Here is a tiny trained network, its code and every weight. The questions are about switching its units off for an input and a target symbol, where a switched-off unit gives its printed mean instead of its output.

import numpy as np


def w(rows, s, z=0):
    codes = np.array(rows[::2]) - 128.0
    scale = np.full(codes.shape[1], s)
    scale[-1] = z or s
    return codes * scale


def norm(h):
    return h / np.sqrt((h * h).mean(-1, keepdims=True) + 1e-5)


def f(y):
    return np.maximum(y, 0)


def softmax(a):
    e = np.exp(a - a.max(-1, keepdims=True))
    return e / e.sum(-1, keepdims=True)


def log_softmax(a):
    a = a - a.max(-1, keepdims=True)
    return a - np.log(np.exp(a).sum(-1, keepdims=True))


def net(x, mask):
    ids = ['ΔΘΠζηλμφ'.index(c) for c in x.split()]
    T = len(ids)
    res = E[ids] + P[:T]
    u = 0
    for l in range(2):
        r = norm(res)
        for j in range(2):
            rows = slice(4 * j, 4 * j + 4)
            q, k, v = (r @ M[l][rows].T for M in (Q, K, V))
            z = softmax(np.where(np.tri(T) > 0, q @ k.T / 4**0.5, -1e9)) @ v
            o = O[l][rows]
            res = res + np.where(mask[u + j], z, o[:, -1]) @ o[:, :-1]
        u += 2
        y = f(norm(res) @ A[l][:, :-1].T + A[l][:, -1])
        res = res + np.where(mask[u : u + 8], y, B[l][:, -1]) @ B[l][:, :-1]
        u += 8
    return log_softmax(norm(res)[-1] @ U[:, :-1].T + U[:, -1])


Q, K, V, O, A, B = {}, {}, {}, {}, {}, {}
E = w([
[94,128,130,98,132,161,114,137,124,117,108,155],'Δ',
[145,130,112,99,130,150,148,123,111,106,115,151],'Θ',
[124,110,139,89,111,143,142,130,136,103,123,183],'Π',
[136,113,141,126,124,161,113,107,133,115,98,127],'ζ',
[137,103,132,101,79,131,97,112,117,126,121,141],'η',
[125,127,91,74,128,103,110,131,126,163,130,128],'λ',
[210,201,253,145,149,88,90,156,86,178,162,199],'μ',
[112,157,115,121,89,148,128,93,129,124,154,159],'φ',
],0.0026)
P = w([
[97,143,149,112,101,90,253,193,146,98,103,12],'0',
[64,145,172,75,98,91,167,103,132,43,106,37],'1',
[166,175,122,116,63,139,124,157,174,127,58,84],'2',
[121,113,131,164,90,112,194,130,120,180,44,137],'3',
[114,133,136,124,135,70,114,68,125,123,67,155],'4',
[167,159,69,165,110,146,72,135,161,150,89,162],'5',
[135,84,91,195,126,168,176,113,107,221,127,170],'6',
[117,86,124,140,187,150,84,36,83,153,152,163],'7',
[174,112,49,147,150,226,36,102,96,176,165,172],'8',
],0.0016)
Q[0] = w([
[98,95,146,105,144,106,156,89,85,99,168,109],'L0H1',
[101,107,119,197,115,107,178,148,90,182,104,156],'L0H1',
[111,153,167,142,131,72,139,184,150,86,115,81],'L0H1',
[113,143,124,132,157,85,103,65,134,150,83,171],'L0H1',
[196,153,154,135,113,197,108,106,85,255,48,245],'L0H2',
[188,205,112,119,117,144,51,167,186,70,132,138],'L0H2',
[85,157,169,210,116,69,198,185,129,121,113,92],'L0H2',
[108,147,174,82,177,71,108,34,92,83,111,135],'L0H2',
],0.0054)
K[0] = w([
[98,93,149,176,85,139,227,183,166,178,139,72],'L0H1',
[157,137,61,187,129,188,64,201,133,129,130,151],'L0H1',
[66,138,66,93,38,105,188,100,210,116,21,116],'L0H1',
[149,74,127,152,131,183,136,109,29,181,144,205],'L0H1',
[151,92,56,149,162,168,21,34,88,160,208,227],'L0H2',
[26,24,167,109,155,118,232,38,3,194,116,117],'L0H2',
[130,170,94,23,57,141,131,135,181,18,18,36],'L0H2',
[171,84,69,211,30,219,195,240,151,221,94,184],'L0H2',
],0.0036)
V[0] = w([
[124,103,177,101,62,103,164,110,154,119,172,202],'L0H1',
[82,152,183,177,160,100,95,184,167,154,91,150],'L0H1',
[26,147,116,123,94,130,75,138,170,146,159,107],'L0H1',
[215,255,207,163,159,76,110,204,107,149,181,137],'L0H1',
[128,190,129,187,92,156,147,97,161,173,212,139],'L0H2',
[167,64,186,167,106,89,120,143,183,142,120,121],'L0H2',
[131,119,102,33,81,77,79,113,57,183,145,145],'L0H2',
[134,141,150,106,210,102,145,174,103,150,151,168],'L0H2',
],0.0036)
O[0] = w([
[151,148,116,208,202,175,89,198,114,159,85,79,252],'L0H1',
[173,134,110,144,109,136,53,82,43,93,149,109,113],'L0H1',
[178,104,89,126,154,112,213,97,78,88,108,139,77],'L0H1',
[54,132,163,119,164,124,3,97,84,86,95,144,99],'L0H1',
[138,164,73,156,100,118,58,181,156,65,67,119,44],'L0H2',
[131,137,90,64,121,230,147,167,116,134,143,107,99],'L0H2',
[81,92,175,154,149,115,152,110,116,79,113,48,249],'L0H2',
[100,112,126,143,120,140,147,99,75,181,44,135,46],'L0H2',
],0.0039,0.0016)
A[0] = w([
[155,203,167,150,129,80,63,163,102,117,108,136,184],'L0N1',
[147,179,36,170,141,107,192,90,147,107,157,97,7],'L0N2',
[89,151,127,141,83,207,135,78,126,37,78,123,178],'L0N3',
[139,75,88,135,74,79,199,162,169,124,175,109,238],'L0N4',
[134,116,71,70,129,49,178,155,135,145,125,140,13],'L0N5',
[146,138,113,138,119,206,77,108,120,179,150,253,103],'L0N6',
[148,133,141,159,110,35,104,207,127,53,69,99,90],'L0N7',
[120,96,154,114,164,151,169,108,183,68,158,117,51],'L0N8',
],0.0027,0.0014)
B[0] = w([
[86,112,107,114,53,123,226,105,113,149,181,97,197],'L0N1',
[186,5,187,6,161,152,140,172,77,126,123,96,166],'L0N2',
[138,131,161,125,56,79,217,184,195,226,167,126,175],'L0N3',
[109,129,48,122,200,154,93,77,134,31,171,156,253],'L0N4',
[152,187,140,209,94,215,130,124,167,98,152,177,160],'L0N5',
[131,200,151,94,201,137,165,55,159,93,69,71,165],'L0N6',
[182,178,47,184,150,126,231,122,228,96,153,133,155],'L0N7',
[84,109,81,153,102,117,100,122,79,119,189,157,164],'L0N8',
],0.0022,0.0037)
Q[1] = w([
[138,227,144,230,101,81,88,187,142,36,160,137],'L1H1',
[135,85,76,86,16,75,185,202,142,112,85,163],'L1H1',
[185,183,177,43,69,103,186,132,128,121,74,167],'L1H1',
[143,223,84,196,79,51,64,149,71,62,113,224],'L1H1',
[182,80,224,155,223,212,117,157,119,193,153,84],'L1H2',
[145,185,71,128,79,124,213,142,195,146,130,67],'L1H2',
[116,195,37,32,1,135,177,203,68,118,104,160],'L1H2',
[110,56,52,129,95,138,197,119,210,153,154,43],'L1H2',
],0.0045)
K[1] = w([
[92,179,210,189,9,141,132,180,146,110,107,125],'L1H1',
[165,139,139,64,57,79,228,169,97,107,180,136],'L1H1',
[147,170,127,79,104,184,208,83,137,153,120,65],'L1H1',
[145,255,252,118,5,96,142,113,76,83,67,184],'L1H1',
[125,58,123,175,156,213,77,117,178,202,120,63],'L1H2',
[172,164,36,111,118,127,233,172,197,57,106,116],'L1H2',
[143,198,145,40,85,142,223,207,85,132,160,122],'L1H2',
[190,62,78,201,88,84,204,184,215,61,196,156],'L1H2',
],0.0045)
V[1] = w([
[197,172,225,196,141,133,142,116,145,155,184,56],'L1H1',
[180,162,95,62,159,114,162,84,196,178,171,113],'L1H1',
[160,92,55,102,128,46,106,123,156,198,118,113],'L1H1',
[130,5,111,122,116,188,175,104,211,76,118,133],'L1H1',
[186,117,154,190,98,62,87,99,105,124,123,109],'L1H2',
[166,76,33,158,95,146,115,124,172,157,93,52],'L1H2',
[140,142,159,142,172,133,111,79,73,227,63,90],'L1H2',
[103,119,184,148,100,121,50,165,163,173,76,126],'L1H2',
],0.0026)
O[1] = w([
[68,84,89,35,118,144,113,110,160,79,82,199,199],'L1H1',
[97,144,166,88,106,132,165,157,104,83,65,95,236],'L1H1',
[119,157,165,125,129,158,251,160,133,81,172,82,53],'L1H1',
[162,200,127,104,85,126,123,183,69,142,112,131,250],'L1H1',
[94,152,117,34,123,184,176,139,144,146,124,104,34],'L1H2',
[101,181,212,98,100,86,166,89,127,131,152,158,107],'L1H2',
[142,137,123,112,108,125,162,188,157,76,121,134,72],'L1H2',
[191,137,98,95,135,147,210,146,103,106,161,134,11],'L1H2',
],0.0032,0.002)
A[1] = w([
[211,95,114,135,119,71,143,93,64,135,126,174,3],'L1N1',
[131,136,107,150,141,137,140,170,152,110,149,94,131],'L1N2',
[119,110,137,113,160,174,151,191,126,91,189,75,83],'L1N3',
[143,94,155,130,166,115,107,171,149,129,130,139,138],'L1N4',
[172,211,174,117,99,153,108,253,26,240,48,35,49],'L1N5',
[82,149,145,131,113,94,86,107,174,191,126,137,112],'L1N6',
[105,97,100,153,133,118,95,129,126,110,96,127,97],'L1N7',
[140,127,64,52,90,154,107,156,114,151,197,188,62],'L1N8',
],0.0055,0.0047)
B[1] = w([
[182,62,92,125,140,114,116,63,144,174,126,191,164],'L1N1',
[138,109,114,117,132,123,102,155,118,112,116,127,174],'L1N2',
[147,95,163,102,147,113,102,183,142,152,184,167,188],'L1N3',
[108,146,111,137,96,117,141,135,115,123,115,92,173],'L1N4',
[177,193,169,179,201,194,115,140,49,187,100,2,255],'L1N5',
[139,157,155,134,110,119,166,157,172,188,115,147,205],'L1N6',
[155,136,147,116,122,108,169,127,121,116,141,132,192],'L1N7',
[101,194,75,108,31,164,160,109,52,115,211,119,179],'L1N8',
],0.007,0.003)
U = w([
[255,58,75,147,156,86,147,21,91,186,139,180,29],'Δ',
[88,205,178,162,63,59,161,159,226,232,80,168,64],'Θ',
[148,174,138,201,214,204,64,141,71,205,107,50,254],'Π',
[106,201,58,96,36,164,146,119,56,132,218,138,66],'ζ',
[124,41,191,76,178,127,107,243,147,130,225,142,106],'η',
[38,65,201,179,143,58,222,78,95,57,125,68,102],'λ',
[43,135,142,3,142,207,70,111,159,94,2,176,175],'μ',
[199,147,37,190,129,57,137,203,154,24,76,115,105],'φ',
],0.0036,0.00089)

Each question gives the input, a string of symbols that net reads in full, and the target symbol t.
The units are the heads (4 rows each of Q, K, V and O) and the neurons (one row each of A and B). Each row of codes is followed by its name. A weight is (code - 128) times the scale printed after its matrix; where a second scale follows, it is the last column's (O, A, B and U).
mask holds one flag per unit, layer by layer, with each layer's heads first. A switched-off unit (its flag False) gives its mean, the last column of its rows in O or B, instead of its output. The means were averaged over made-up inputs and are rounded, as every weight is.
A unit's drop is (log p(t) with every unit on - log p(t) with that unit switched off) / (log p(t) with every unit on - log p(t) with every unit switched off).
The circuit of an input: a set's keep is (log p(t) with only the set's units on - log p(t) with every unit switched off) / (log p(t) with every unit on - log p(t) with every unit switched off). Starting from the 12 units with the biggest drops (on a tie, the unit counted first), units are removed one at a time, each time the one whose removal leaves the highest keep (on an exact tie, the one counted first), for as long as the keep stays at least 0.8.
circuit, biggest first: the units of the circuit, biggest drop first
unit that matters most: the unit with the biggest drop
top k neurons: the k neurons with the biggest drops, biggest first
k most important neurons of layer l: the k neurons of layer l with the biggest drops, biggest first
heads that matter: for each layer, one digit per head in row order, 1 if its drop is at least 0.15 and else 0, layers parted by /
input Δ η Π Δ φ Θ Π, target Θ: circuit, biggest first -> [L1H2, L1N5, L1N6]
input Θ Π η Δ λ Π λ λ η, target λ: circuit, biggest first -> [L0H2, L1N5]
input η Δ Δ Δ ζ Δ, target ζ: circuit, biggest first -> [L1N8, L0H2]
input μ λ Θ η λ λ η, target η: unit that matters most -> L1H2
input η η Δ μ ζ μ, target ζ: heads that matter -> 10 / 11
input φ Δ Π, target Δ: top 2 neurons -> [L0N4, L1N1]
input Π ζ φ, target ζ: 2 most important neurons of layer 1 -> [L1N8, L1N5]
input μ Δ Π Δ μ φ, target μ: circuit, biggest first -> [L1N5, L0H1]
input Θ Π Θ λ Θ φ Θ, target φ: circuit, biggest first -> [L0H2, L1N5]
input ζ Π Δ Θ μ μ Δ Π, target Δ: circuit, biggest first -> [L1H1, L1N5]
input μ Θ φ λ Θ Δ, target η: heads that matter -> 01 / 11
input μ λ φ Δ μ ζ, target μ: heads that matter -> 10 / 11
input μ Θ λ ζ Θ ζ Θ, target μ: top 2 neurons -> [L0N6, L1N5]
input Δ ζ ζ η, target ζ: heads that matter -> 01 / 00
input Δ λ Θ η η Δ Δ, target Δ: most important neuron of layer 1 -> [L1N1]
input Π μ Δ Θ μ Δ Θ μ φ, target μ: circuit, biggest first -> [L0H1, L1N5]
input η Δ ζ η Δ Π ζ Π, target ζ: heads that matter -> 10 / 10
input ζ Δ Δ Δ Δ Θ, target Δ: heads that matter -> 11 / 00
input λ ζ Δ Δ Π ζ Π, target ζ: circuit, biggest first -> [L0H2, L1N8]
input φ μ Π Δ Δ, target φ: heads that matter -> 01 / 11
input Θ λ Θ Δ ζ Δ μ φ Θ, target Θ: unit that matters most -> L0H2
input η λ Δ ζ Θ Π Δ η Θ, target η: heads that matter -> 11 / 10
input ζ Δ φ μ μ η η ζ, target η: heads that matter -> 11 / 11
input μ Δ λ Π μ Δ, target μ: 2 most important neurons of layer 0 -> [L0N4, L0N3]
input Θ Δ Δ, target Δ: heads that matter -> 11 / 01
input Δ Δ ζ Δ Θ ζ η Θ, target η: heads that matter -> 11 / 00
input η Δ φ Δ φ μ Π, target Θ: unit that matters most -> L0H2
input μ ζ Π φ Δ Δ, target Θ: top 2 neurons -> [L1N6, L1N5]
input Θ Δ μ Π Δ η μ, target η: heads that matter -> 11 / 11
input Δ Δ η η λ η Π, target η: circuit, biggest first -> [L0H2, L1N3]
